Below is a small trained network, with its code and all its weights. Each question gives an input and a class and asks what happens when units are switched off, that is, made to give their printed mean instead of their output.

import numpy as np


def w(rows, s, z=0):
    codes = np.array(rows[::2]) - 128.0
    scale = np.full(codes.shape[1], s)
    scale[-1] = z or s
    return codes * scale


def norm(h):
    return h / np.sqrt((h * h).mean(-1, keepdims=True) + 1e-5)


def f(y):
    return np.maximum(y, 0)


def log_softmax(a):
    a = a - a.max(-1, keepdims=True)
    return a - np.log(np.exp(a).sum(-1, keepdims=True))


def net(x, mask):
    res = np.array(x, float).reshape(1, 2) / 4 @ E
    u = 0
    for l in range(4):
        y = f(norm(res) @ A[l][:, :-1].T + A[l][:, -1])
        res = res + np.where(mask[u : u + 5], y, B[l][:, -1]) @ B[l][:, :-1]
        u += 5
    return log_softmax(norm(res)[-1] @ U[:, :-1].T + U[:, -1])


A, B = {}, {}
E = w([
[246,254,116,96],'x0',
[82,143,188,224],'x1',
],0.0078)
A[0] = w([
[103,224,27,30,156],'0.n0',
[53,90,157,115,4],'0.n1',
[135,149,187,138,137],'0.n2',
[2,108,123,193,86],'0.n3',
[229,181,153,161,89],'0.n4',
],0.009,0.0033)
B[0] = w([
[2,115,93,171,235],'0.n0',
[140,22,154,99,182],'0.n1',
[187,144,102,96,160],'0.n2',
[48,39,222,97,253],'0.n3',
[144,16,102,163,211],'0.n4',
],0.0072,0.0066)
A[1] = w([
[177,191,109,254,40],'1.n0',
[113,145,28,31,121],'1.n1',
[60,178,156,184,75],'1.n2',
[144,242,153,176,6],'1.n3',
[56,141,148,147,73],'1.n4',
],0.0073,0.002)
B[1] = w([
[131,49,185,153,201],'1.n0',
[121,140,15,59,252],'1.n1',
[180,145,21,1,163],'1.n2',
[65,103,160,178,148],'1.n3',
[62,118,127,36,194],'1.n4',
],0.0065,0.0037)
A[2] = w([
[118,105,58,194,140],'2.n0',
[157,141,74,193,132],'2.n1',
[131,104,181,97,200],'2.n2',
[62,127,153,104,175],'2.n3',
[121,159,8,56,254],'2.n4',
],0.011,0.0029)
B[2] = w([
[138,139,162,208,183],'2.n0',
[88,126,202,169,162],'2.n1',
[156,121,80,132,194],'2.n2',
[120,230,144,144,207],'2.n3',
[121,132,1,81,255],'2.n4',
],0.011,0.0087)
A[3] = w([
[121,127,125,121,43],'3.n0',
[132,131,120,222,192],'3.n1',
[72,192,222,205,5],'3.n2',
[188,113,2,15,239],'3.n3',
[116,148,36,77,5],'3.n4',
],0.0096,0.0024)
B[3] = w([
[135,149,145,150,128],'3.n0',
[121,218,180,68,174],'3.n1',
[196,117,76,28,190],'3.n2',
[198,139,49,168,254],'3.n3',
[245,1,58,97,199],'3.n4',
],0.0074,0.0083)
U = w([
[146,196,140,36,126],'0',
[137,119,3,144,202],'1',
[40,68,201,97,226],'2',
[179,174,251,205,185],'3',
[115,135,135,175,2],'4',
[96,224,107,247,67],'5',
[130,133,142,151,22],'6',
],0.017,0.0069)

Each question gives the input, the list of numbers given to net, and the class t.
The units are the neurons (one row each of A and B). Each row of codes is followed by its name. A weight is (code - 128) times the scale printed after its matrix; where a second scale follows, it is the last column's (A, B and U).
mask holds one flag per neuron, layer by layer. A switched-off neuron (its flag False) gives its mean, the last column of its row in B, instead of its output. The means were averaged over made-up inputs and are rounded, as every weight is.
A unit's drop is (log p(t) with every unit on - log p(t) with that unit switched off) / (log p(t) with every unit on - log p(t) with every unit switched off).
top k neurons: the k neurons with the biggest drops, biggest first
top k neurons in layer l: the k neurons of layer l with the biggest drops, biggest first
drop of u: that unit's drop, to one decimal
input [0,5], class 0: top neuron in layer 2 : 2.n4
input [1,4], class 0: top 3 neurons : 2.n4, 1.n1, 0.n0
input [-1,7], class 0: top 4 neurons : 2.n3, 3.n2, 0.n4, 2.n4
input [2,0], class 5: top 4 neurons : 0.n4, 0.n0, 0.n3, 1.n1
input [-1,2], class 2: top 2 neurons : 0.n3, 2.n4
input [8,1], class 3: top 2 neurons : 1.n0, 0.n4
input [1,1], class 3: top 3 neurons : 2.n4, 1.n1, 0.n3
input [0,2], class 0: top 2 neurons : 2.n4, 2.n3
input [0,8], class 0: top 2 neurons : 2.n4, 3.n2
input [-2,3], class 2: drop of 0.n3 : 0.2
input [-4,-2], class 2: drop of 2.n4 : 1.2
input [1,5], class 0: drop of 2.n4 : 0.7
